(in the rows, 128 means zero)
Each row has a class, written as a number after it; each block has new classes, again numbered from 0 up.
[149 124 175 123 119 105 121 111 145 133 127 136 140  89 103 148 126 102
 131 123 125 145 122 104 103 104 140 117 157 112 117 116 107  98 190]
9
[ 74 138 137 135 101 155 157  53 125  92  38 125 179 163 160  90 105 137
 108  70  96  94 118  73 112 134 146 162 108 119  81 139 135 163 182]
0
[ 53 105 128 125 122 140 159  61 130 104  68 191  99 138 147 108 115 134
 102 135 125  91 146 175  95 191 155 135 108 121 125 144 137 109 139]
6
[125 103 155 141 137 150 124 164  74 140 106 128 144 106 147 164 143  84
 112  88  98 101 145 152 163  58 126  87 116  83  80 121 104 110 237]
4
[124 144 200 168 150 117  87 155 142 116 100  83 143  65  90 134 108 112
 137  89  96 137 133 101 181  90 141  81 138 117 121 102 108 111 139]
9
[131 120  89 160 144 113 147 134 115 114 107 175  73 160 136 113 104 170
 139 150 108 121 131 183 151 125 153 157  81 133 160 128 128 133 113]
5
[121 103 172 109  99 177 114  85 146 116  79 136 197 107  94  95 108  90
 101  59 114 101 131  72 104 143 209 138 129 122 114 134 138 136 204]
4
[149 151  48 148 157 101 150 146 130 110 135 117 137 153 186 207 122 110
 176 165 128 161 127 194 143  51 129  95 114 123 170 124  96  83 185]
10
[109 145 137 155  82 114 104 106 117 141  87 143  93  70  41  97 126 104
  36 116 100 133 100  85 141 131 129 133 149 115  92 109 123 100 130]
3
[127 171 105 179 142 116 145 156 120 143 125 169  97 101  54 133 113 114
  91 139  95  87 179 190  89 105 177 149 133 135 135 120 107 119 123]
10
[129 160 112  97 169 144 161  82 148 108 121 124  92  62 136 210 185 126
 141 173 169 140 117 131 204 120 145 104 140 136 114 181 110 110 136]
2
[108 123 100 149 164 157 108 157 135 144 100 116  82  36 132 107 129 115
 117 141 159  48 101  96 130 136 176  73 140 137  67 142 150  63 183]
5
[131 117 111  97 119 150 139 158 119 145 116 140 158  87 145 178 134  86
  83  74 108 144 106 144 140  71  92  65 134 114 105 121  93  99 173]
7
[ 87 144 103  59 118 109 163 125  82 130  96 130 125 110 133 147 144 128
  85 144 137 132 119  89 187  84 137 204 136 171 129 124 180 165 133]
5
[ 88 142 156 160 148 164 145 151 148 122 100 101 163 132 157 130  84 108
 139 106 156 107 137  99 100 147 167 125 146 153  88 133 122 103 161]
0
[ 51 141 166 169  98 120 152  74 123 122 117 158 106 127  75  87 130 143
  77 119 104 112 129 137 118 149 148 183 114 118 101 125 111 136  62]
2
[ 76 111 148  70 109 162 100 112 115 156 142 100 134 130 129 136 159 129
  92 114 212 149  80  85 160 142  76 141 132 156 109 100 159 180 101]
3
[141 144 131 134 137 105 144 151 158 131 153 102 149  71 102 175 137 125
 164  99 150 117 140 122 147  36 137  85 132 143 131 124  93 131  91]
7
[ 82 129 142 111 123 107 154 124 101 123 100 119 150 166 136 157  93  97
 145 119  92 151 177 142  43  93 184 196 149 176 116  88 141 111 134]
6
[146 151 146 130 139  49 149  88 125 129 106 131  81 125 119 172 160 162
 168 162 139 140 136 153 146  61  83  91 137 116 114 135  94 151 152]
6
[146 115 194 142 115 168 169  99 122 105 102 180 151 150 115 119 134 163
 104  90 156 150 107 126 110 155 149 194 135 121 113  93 115 123 129]
9
[ 85 145 109 145 135 153 146 120  99  95 106 128 162 162  93  93 122 183
 179 118 101 107 180 173 108 121 164 122 136 152 158 121 142 151  50]
1
[ 88 114 121 112 101 139 128 127 124  93 104 177 151 121  88 105 104 111
 134 149  41 176 202 110 145 170 175 157 156 145 170 111 128 109 160]
5
[ 93 139 169 149 182 119 122  89 151  96 109 115 109 129 173 166 139 134
 167 112 153 111 135 156 137  94 134  94  95 127 118 101  94  85 140]
8
[ 79 102 196  91 162 168 138 110 114 140  69  86 109 119 170 180 137 127
 120 124 211  96  58 157  86  83 183 138 125 165  76 106 149 116 180]
6
[ 98 135 119 136 109 181  57  69 144 116  62  43 116 144  92 152 128 110
  85  80 178  85  97  77 195 133 145 146  76  97  85 145 143 133 149]
8
[113 107 137 187 100 119 154 113 109 163 127 128 174  81  79 118 154 108
  98 108 148 151 113 110 109 114 116  93 144 113  61 137 128 124 161]
3
[ 82 148 122 147 132 141 155 136 188 125 139 147 177 148 119 141  96 155
 180 132 142 162 136 183  89 165 165 137 161 128 153 126  93 135 134]
2
[ 75 112 193 140 116 118 142 135 137 145  80  97 174 158 143  92  90 176
 175 113 157  72  81 144  43  89 166 161 149 136  95  90 140 149 171]
0
[126 128 132 185 124 127 166 153 147 134 159 150  93 133 127 162 134 130
  99 166 157 120 159 140 154 149  93 159 123 128  89 110  98 116  96]
2
[155 101  53 106  89 112 133 110 131 141 147 149 172  96 105 122 150 101
 146  76 129  94 150 113 118 103 127 106 124 113 129 131 128 105 128]
4
[171 143 105 142 124 108 112 135 111 111 132 117 115 120 131 141 141  85
 107 160 104 160 119 109 169  86 113  80 134 114 130 137 111  77 189]
4
[168 134 126 101 150 210 159 148 138  88 107 171 179 105 144 133 149 142
 152 133  99 171 124 152  71 149 164  81 195 137 124 120 106  75 194]
7
[151 130 107 141 177  87 131 100 100 154 116 157  56  93 129 157 148 147
 171 115 179 118 128 135 124 113 160 120 115 134  83 138 132 109 178]
6
[179  93 125 119 119 112 151 113 157 150 147 142 167 112 111 149 142 113
 146  73 141 114 116 182  97 109 153 132  96  98 147 148 121 144 113]
4
[ 72 143  94 109 124 119  28 134 113 136 134 121 123 123 102  81  88  92
 150 158  80 110 165 133 127 145 153  75 144  89 170 165 134  94 205]
2
[106 103 196 106 146 166 132  91 136 142 126  79 125 113 134 186 147 111
 116  97 130 166  64 144 136 128 158 124 100 111  99 154 126 173 121]
1
[172 117 151  88 131 154 155 139 133 143 147 163  84  82 100 200 164  91
  48 140 155 160  92 134 150 104 158 184 117 141 123 120 111 135 164]
5
[ 74 104 180 116 120 148 127 137 111 147 117 114 159 119 143 140 114  84
 107 101 164  75 134 125  78  79 158 107 135 115  90 134 122 120 199]
6
[102 135 174 181 137 116 136 116 131  95  92 113  86 148 133 125 137 130
 102 188 132  96 167 165 101 154 102 134 125 126  96 105 140 114 120]
6
[147 139 136 148  86  98 109 113 150 114 150 124  87 192  74 110  98 143
  82 151 147 178 100 143 140 127 107 169  88 144 192 115 115 140  17]
7
[ 93 162 127 132 136 110 153 144 114 122 148 152 107 134 130 159 151 161
 143 133 175 144 115 139 187  74 114 140 142 134 127  86  93 146 158]
4
[163 112  75 130 117 126 128 126 136 151 176 165 150 145 131 105 128 113
 136  78 161 101 144 130  57 144 115 134 103 128 129 125 121 121 119]
0
[166 137 121 153 145 164 162 113 128 113 122 158 120 185 151 117 122 171
 151 163 146 152  95 158 100 150 158 132 133 127 140 153 109 115 140]
10
[153 129 194 110 150  84 150 119 150 139 118 204  79 140 135 147 109 131
  86 150 112 152 159 144 135 162  98 145 124 142 139 116 107 130 150]
8
[ 50 143 213 122 148 149  91  90  98 149  88 112 102 126 115 145 127 142
 135  57 215  95  90 137 104  83 157 145 125 124  85  83 109 124 145]
3
[ 47 148 169 152 141 109 129  84 143  95 114 138 120 139 121  94 116 157
 166 164 132 128 157 128 124 140 164 108 132 132 144 143 121 163 154]
6
[ 70 131 230 112 125  73  78 112 138 150 102  99 104 103  89 137  85  86
 102 148 120 140 103 151  82  73 160 107 134 135 146 112 120 108 177]
7
[117 100 153 132 109 123 154  88 120 130 118 135 158  98 137 165 156  86
  71 111 143 110 127 113 134  63  93 108  98 116  90 120 119 143 199]
9
[ 80 163  83  97 105 150  97 198 144 156 123  60 136  94 109 135 105 135
 140  99  66 123  78 108 150 106 144 148 178  97 109 128 137 179  97]
3
[ 67 114  75 107 123 132 118 121  97 171 161 153 145 116 135 120 130  86
  86  94 136 162  87 129 115 107 134 104 102 116 120 154 128 150 220]
5
[ 74 171  96  77 118 191  70 103 101 124 136  67 110 152 140  90 162 123
  95 144 171  17  80 112  87 101 142 155 125  90 117 156 164 158 138]
10
[ 62 129  86 207 128 125 149 143 146 138 102 140 138 131 116 116  74 121
 101 123 157 108 131 162 121 151 162 131 108 158 131 103 131  86 112]
10
[ 47 157 108 170 140  64 129 114 136 117  84 109 110 130 131 159 107 148
 179 106 171  88 148 167 169  68 124 122 111 137 128  75 113 105 127]
4
[179  97 140 116 125 164 154 128 164 134  70  81 168  99  94 185 148 105
  81 139 185  90 102 187 114 124 149 123 126 140 117 151 160  81 101]
8
[ 87 152 134 137 115 109 116 156 142 123 134  89 132 131 150 139 108 107
 114 143 142 127 106  90 169  69 104 105 134 108 127 131 103 129 172]
5
[133  85  82 103  98 131 131 108 131 170 119 172 154 117 129 120 122 122
 149  87 124  61 151 131  76 131 124 107 131 102 105 132 122 119 174]
10
[137 149 185 112 124 169 127  70 108 103 159  82 136 149  73 101 181 123
  94 151 101 156  94 147  81  85 135 113 121 133 144 181 121 175  42]
9
[111 122 110 134 122 160 153  58 114  89  98 170 138 134 118 126 159 148
 131 105 128 111 164 129 105 161 149 150 119 125 109 102 136 119 137]
1
[ 92 163 132 132 162 132 113  84 126  96 100 121 110 137 148 145 150 178
 196 115 169 122 125 152 150 104 128 118 122 115 133 107 114 148 135]
3
[134  96 169 156 130  92 166  99 139 113  96 158 113 101 156 138 119 121
  89 147 140 102 128 120 133 147 143 155  98 130 117 103 160 105 148]
1
[172 152 181 135 152 105 119 118 116 102  87 135  85 127 124 176 144 170
 126 127 176 112 117 148 212  69  94 104 111 104 146  95 100 130 151]
1
[ 72 136 153  97 137 160  87 143 118 123 134 110 114  77  97 109 144  91
 104 148 135 121 129 124 126 175 166 143 159 119 134 137 158  87 127]
5
[ 90 168 128 113 152 130 103  91 127 146 106 114  76 155 135 143 127 169
 159  87 182  81  79 170 113 106 134 146 114 102 122 122 104 138 105]
10
[ 97 158  69 146 129 119 117 107 113 127 143 127 113 128 143 140 139 106
 125 125 145 135 117 108 127 100 117 110 129 126 113 107 105  79 160]
10
[112 124 139 130 133 173  87 166 138 158 109  96 113 119  71  99  94 144
 170  94 118  65 164 112 108 149 178 126 144 132  98 149 130 154  94]
5
[112 140 137 117 127 198  88 179 135 111 123  90 138  93  97 107  90  71
  61 136  99  71 133 112 118 122 192  82 142 137 156 151 140  90 103]
1
[149  66 192 152 129 162 120 100 104 113  92 159 120 153 112  97 145 143
 101 141 153 130 124 171 117 160 135 137  85 128 129 107 144 115 154]
5
[152 110 208 161 124 159 148  81 124  94 119 190 144 142 110 103 142 147
 112 105 167 124 144 125  83 136 164 154 108 119 118 103 108 118 167]
7
[166  99 167 151 123 183 168 107  98 134  74 143 165 114  97 128 141 142
 136  87 122 130 130 122  87 140 191 158 149 119  62 146 138 126 151]
3
[147 120 142 147 142 159 112 176 159 144 144  98 109  95 112 115 123 147
 134 150 123 109  83 140 113 147 137  62 154 118 111 137 124 120 102]
1
[145 119  98 125 104 159 135 139 147 144 137 144  99  77  91 122 129 123
 121 140  30 158  66 118 113 150 205 148 162  93 111 148 102 103 140]
10
[ 70 151 167 132 174 117 132 114  93 129  89 156  85 132 177 134 134 153
 156  92 120  58 125 187 107  69 140 117 114  94  86 102 101 135 208]
4
[151 107 133 109 146 141 119 137 117 143 163  77 124  94 137 144 191 131
 142 175 154 117  98 130 104 126 116 150 137 127  89 123 187 154 138]
9
[ 75  78 182 171 112 108 150  93 110 107 106 162 110  93  82 107 142 142
 131 162 148 137 169 113 155 161 166 148 128 160 110  91 146  96 112]
6

A new block, with new classes numbered from 0.
[148 130 120 111 140 128 141 100 129 136 114 119 117 106 134 153 151 124
 128 135 183 152 119 128 105 130 116 129 140 113 130 108 102 139 162]
3
[111 104 136 124 119 126 126 120 152 123 110 118 114 102 136 134 151 145
 117 140 140 129 139 115 107 135 144 137 125 121 149 152 104 144 150]
5
[124 137 138 137 125 129 135 127 125 129 133 127 136 130 129 130 120 127
 126 119 100 123 123 128 127 116 127 121 131 132 127 121 131 130 127]
10
[126 123 139 123 130 122 142  98 132 127 118 123 118  98 132 140 136 140
 132 131 126 131 134 124 106 127 128 117 149 123 132 133 112 139 141]
9
[139 139 143 126 142 124 161  69 112 144 126 117 124  91 142 152 122 130
 133 119 110 131 120 126 105 110  98  90 164 116 127  98  96 142 146]
9
[113 115 141 127 101 125 111 160 150 117 127 139 128 130 129 112 140 137
 123 126 115 118 127 123 117 119 153 155 113 130 141 150 138 124 134]
10
[135 118 114 119 144 140 130 114 130 130 114 117 119 115 127 146 146 130
 125 149 191 140 141 132 113 149 120 137 115 114 135 134 109 141 142]
8
[139 127 104 108 153 145 135 112 123 135 117 115 111 108 125 153 154 126
 114 156 218 148 136 140 121 162 117 126 118 116 133 131 103 139 136]
1
[107 115 139 131 106 120 110 149 144 119 116 139 130 131 124 108 129 134
 118 126  96 118 127 122 134 125 149 144 123 132 141 149 141 128 121]
4
[149 147  94 121 148 141 131 143 103 141 126 116 131 138 119 143 134 102
 137 135 181 148 118 144 149 136 109 119 136 120 125 100 128 129 119]
4
[136 125  96 114 136 141 116 154 126 129 122 125 120 137 119 129 149 117
 124 148 209 139 136 140 137 150 139 145 111 123 133 133 133 135 122]
11
[139 131 134 126 119 129 134 129 127 124 125 123 133 121 127 125 127 122
 145 114 118 137 121 123 121 117 135 144 146 125 124 110 135 131 139]
9
[125 122 136 128 133 120 145  98 134 130 112 127 123  95 128 144 134 130
 131 125 121 135 120 123 112 123 119 125 153 119 133 130 107 140 145]
4
[127 121 124 121 117 131 108 161 138 118 122 134 128 137 115 121 141 133
 128 132 154 131 130 125 132 134 152 156 116 131 137 137 141 120 125]
6
[130 126 117 117 118 141 116 167 137 120 128 133 131 140 114 124 146 122
 129 129 167 136 127 134 123 131 151 158 112 123 134 130 147 128 130]
10
[166 146  97 110 158 144 146 114 106 141 129 110 126 116 127 158 141 108
 141 139 213 157 117 142 122 137 101 125 139 112 120  92 109 132 145]
5
[115 128 133 132 134 128 125 120 118 136 131 122 125 132 133 126 124 135
 116 137 116 117 129 134 148 135 119 105 123 135 130 137 122 133 116]
1
[142 134 120 124 134 135 120 144 118 122 132 129 132 138 122 123 125 122
 136 131 158 138 123 135 137 132 129 139 130 128 126 118 144 125 120]
0
[114 116 143 128 118 121 133 111 148 118 115 133 124 104 122 130 140 148
 125 126 106 124 138 115 111 114 141 132 137 130 137 146 118 139 146]
7
[119 130 140 136 129 124 132 122 121 132 130 119 132 130 133 125 117 134
 126 126  96 116 132 125 140 123 121 111 130 136 125 131 126 130 120]
5
[124 123 133 123 114 123 125 132 142 118 114 139 128 115 121 128 135 129
 132 126 120 132 122 123 116 121 142 148 140 126 136 135 130 130 137]
4
[107 111 131 127 135 126 122 106 134 132 121 112 108 114 139 138 142 148
 104 155 146 122 144 132 133 162 125 105 113 131 142 161  97 139 124]
1
[114 141 162 153 120 122 140 120 119 133 137 127 143 133 137 114  95 127
 129 100  34 104 116 118 140  91 117 112 144 144 119 112 135 127 120]
5
[127 133 120 127 142 121 139  99 120 137 119 116 120 110 134 145 135 128
 117 141 133 135 133 124 128 142 108 107 139 125 131 131 105 135 132]
4
[145 135 119 119 141 133 136 121 120 132 123 125 124 114 122 147 138 123
 138 132 170 144 123 131 122 127 118 136 137 120 127 112 117 126 139]
6
[154 145 113 116 138 131 138 127 115 129 122 134 137 121 114 142 127 108
 148 121 151 147 110 133 124 119 117 140 149 120 117  99 135 127 136]
4
[132 120 146 126 122 130 139 108 135 125 115 129 127 106 130 137 133 136
 136 122 126 129 126 118 105 113 122 141 134 118 132 126 121 140 149]
8
[131 128 112 122 149 139 133 108 121 135 123 114 120 121 124 139 138 131
 109 143 176 137 141 138 129 143 119 111 122 124 131 129 109 137 132]
7
[119 110 129 126 119 126 131 118 143 124 116 133 111 104 136 134 146 140
 123 135 145 120 137 113 110 130 142 139 130 122 146 149 114 141 140]
11
[118 130 133 131 121 127 108 165 129 125 127 135 138 159 125 102 121 127
 123 122 110 119 131 132 150 125 139 138 104 135 125 134 156 120 111]
3
[110 124 153 149 115 115 143  94 135 131 126 129 124 105 151 131 118 142
 128 113  56 107 127 109 121 108 121 110 141 129 142 131 106 141 134]
11
[130 124 146 123 115 126 135 117 134 124 124 130 123 110 131 132 132 130
 131 117 113 127 114 116 119 114 132 141 137 126 130 118 126 133 144]
1
[ 92 104 160 141 105 119 109 139 148 122 117 130 124 127 132 112 123 152
 114 120  68 101 141 111 133 121 148 132 112 134 149 154 124 130 116]
6
[124 116 148 126 114 127 120 129 141 125 119 136 124 115 130 122 132 138
 124 119 121 122 126 119 115 114 135 148 124 124 136 129 124 125 135]
6
[125 123 126 129 130 129 115 144 128 120 129 129 125 135 126 119 126 133
 123 137 143 127 135 128 137 140 135 132 119 130 134 140 139 128 115]
0
[158 140 117 110 127 137 125 152 124 123 126 138 139 143 110 131 134 110
 152 113 170 145 109 138 128 117 133 160 129 120 115  93 151 122 137]
3
[140 140 110 123 139 137 128 129 113 128 134 118 129 135 122 136 132 120
 130 133 153 139 135 133 140 132 122 123 124 131 124 116 130 127 125]
7
[143 131 147 122 103 123 129 138 140 112 130 149 137 116 122 119 123 128
 156 108 102 129 108 121 109  97 146 162 151 128 126 119 150 120 140]
9
[125 140 132 145 121 124 122 142 113 128 140 129 140 155 129 114 102 120
 140 113  82 112 123 130 159 117 127 119 125 144 120 117 150 126 102]
11
[111 108 122 125 116 127 108 154 147 117 122 133 119 132 124 117 145 138
 120 136 144 115 144 120 129 146 157 155 109 133 143 159 134 134 122]
11
[ 95 117 162 141 107 113 129 120 154 119 124 141 124 111 135 119 130 155
 114 121  60 103 136 111 105 110 148 126 132 141 140 158 126 132 136]
10
[ 94 108 176 152 100  98 122 102 158 117 113 135 122 124 145 108 114 159
 116 112  17  96 138  99 127 112 142 124 127 153 135 157 127 135 132]
3
[115 116 142 133 114 127 119 135 144 120 128 138 132 131 126 115 119 133
 124 117  93 116 120 121 125 113 145 141 130 130 136 134 136 126 127]
2
[162 153 104 113 150 143 138 131 106 132 130 124 131 127 120 144 131 110
 142 133 194 154 122 140 126 133 110 131 138 116 120  90 130 127 131]
0
[137 135 122 113 128 137 119 149 125 128 130 135 132 134 118 120 134 118
 125 133 161 135 115 140 136 129 133 150 120 126 124 118 143 124 128]
1
[132 130 114 123 132 139 116 149 126 122 137 128 128 147 119 123 123 119
 128 130 154 132 127 133 138 137 135 144 117 131 126 128 146 119 114]
2
[125 129 112 131 139 137 111 158 112 136 129 109 128 156 120 129 128 120
 117 138 161 130 136 135 164 151 126 113 103 136 130 126 130 124 102]
6
[125 128 116 128 136 142 126 133 123 128 126 116 127 133 122 128 134 126
 116 130 146 131 141 131 139 135 131 127 118 127 132 126 125 133 124]
7
[145 136 101 119 144 142 114 156 115 125 132 122 128 147 119 124 131 118
 132 143 195 144 133 144 145 152 131 140 116 123 127 118 144 123 113]
0
[124 119 151 130 104 126 122 135 144 113 137 144 135 128 121 121 113 128
 138 101  82 116 107 112 115 100 150 156 140 131 131 123 144 121 134]
2
[114 119 134 131 134 123 139  84 135 131 115 110 109  97 140 144 143 149
 107 143 131 129 148 121 115 139 120 105 133 128 142 147  90 144 143]
7
[122 120 148 130 109 129 113 153 139 114 128 139 133 133 124 109 119 132
 133 112 102 120 122 120 126 112 148 154 124 126 138 125 149 129 123]
0
[132 121 118 115 133 138 129 120 137 125 117 121 117 109 121 139 150 131
 120 137 179 142 137 131 112 134 135 141 127 119 136 129 113 137 146]
7
[122 124 126 127 139 120 137  97 126 134 112 119 115 105 134 141 137 133
 117 141 135 132 135 125 122 142 117 115 142 124 133 137 106 138 135]
4
[141 136 105 124 144 145 128 137 113 135 125 116 127 142 125 137 132 119
 128 143 185 134 138 138 139 147 113 126 106 122 127 121 127 131 121]
8
[103 126 157 139 115 121 121 140 136 124 129 139 138 131 126 107 113 140
 121 116  60 106 123 121 143 114 135 129 123 143 129 146 144 127 113]
1
[127 129 131 131 140 125 136 102 128 138 122 116 120 118 142 144 130 131
 121 131 130 131 130 127 125 133 112 107 125 123 136 122 101 136 136]
3
[136 128 123 115 130 137 129 130 130 126 124 128 124 119 120 136 140 125
 128 136 166 139 119 133 126 134 131 145 129 124 129 126 126 132 137]
1
[114 125 137 139 126 116 141  96 129 131 123 123 118 111 142 135 131 141
 123 129  99 115 138 115 125 130 124 110 141 134 133 137 110 142 132]
11
[127 127 131 120 123 137 119 143 132 125 128 127 127 128 125 125 131 125
 123 127 140 130 121 128 132 132 134 147 114 127 133 127 132 128 127]
1
[122 118 140 136 126 129 133 109 130 133 115 114 123 117 136 137 129 133
 124 129 123 123 132 119 120 126 122 120 130 126 133 123 110 142 139]
8
[145 143 126 122 122 131 126 137 118 129 128 135 141 133 120 127 118 110
 144 114 127 139 103 134 128 109 125 141 145 122 123  97 140 124 131]
4
[120 118 139 126 134 122 134  95 139 125 115 122 109  95 141 138 139 149
 117 142 140 131 144 117 105 140 123 120 135 121 143 143 103 142 139]
0
[130 140 118 131 158 139 146  97 101 149 133 102 121 120 134 153 123 118
 114 138 151 133 127 138 146 147  98  90 131 125 125 109 100 138 120]
1
[126 119 121 122 134 136 118 139 131 125 124 126 121 120 130 130 138 133
 118 142 165 131 138 127 125 142 130 131 119 118 146 140 120 132 123]
0
[129 116 136 117 122 131 139  92 145 125 112 124 112  86 134 147 151 143
 121 132 151 139 133 119  91 120 129 134 140 115 144 133  91 142 163]
7
[129 111 129 117 112 119 109 146 145 113 116 136 119 134 125 123 149 137
 132 136 155 132 128 125 123 138 154 154 120 132 132 149 139 125 140]
3
[114 110 135 131 129 121 130 102 143 123 127 126 111 111 133 136 135 143
 118 133 123 119 131 118 113 134 139 126 141 130 138 145 114 132 138]
2
[138 138 108 125 138 144 105 183 115 120 138 131 147 166 109 110 115 110
 135 130 160 137 127 141 156 138 140 148 108 128 125 118 164 119 102]
0
[118 119 135 131 114 126 119 144 143 121 131 134 127 128 130 121 135 135
 121 128 115 118 129 123 119 124 145 143 119 133 134 145 131 123 133]
10
[128 128 142 119 126 120 143  84 137 129 119 125 112  91 137 146 143 142
 123 135 134 135 121 121 104 130 123 129 146 125 134 127 101 138 154]
1
[146 136 123 118 138 133 143 117 122 129 126 124 129 109 124 139 135 124
 145 125 151 141 126 130 115 127 120 136 149 120 122 115 124 131 139]
9
[131 133 129 129 130 126 145 100 129 130 120 130 124 106 132 144 131 131
 137 125 127 130 129 122 112 119 120 122 144 125 130 117 112 143 139]
11
[115 115 155 137 111 122 130 121 144 120 116 133 131 120 128 122 122 142
 131 119  89 113 129 114 118 112 138 139 125 128 137 137 132 137 137]
8
[112 115 148 138 122 124 127 114 131 132 117 117 118 116 137 134 125 140
 117 124 103 118 135 118 129 126 126 113 122 127 141 132 106 134 127]
6
[117 130 132 144 123 120 124 132 118 129 132 128 131 146 131 116 111 130
 131 123  88 107 134 126 154 126 127 113 124 145 123 133 139 131 106]
11
[118 133 148 137 108 124 107 170 128 122 134 145 143 155 116 100 110 127
 129 109  82 111 115 123 149 102 145 145 120 146 125 124 163 114 110]
6
[132 123 125 125 131 122 140  98 127 131 110 122 115 103 135 143 139 128
 126 135 142 138 127 125 116 134 120 123 147 120 130 126 107 137 144]
4
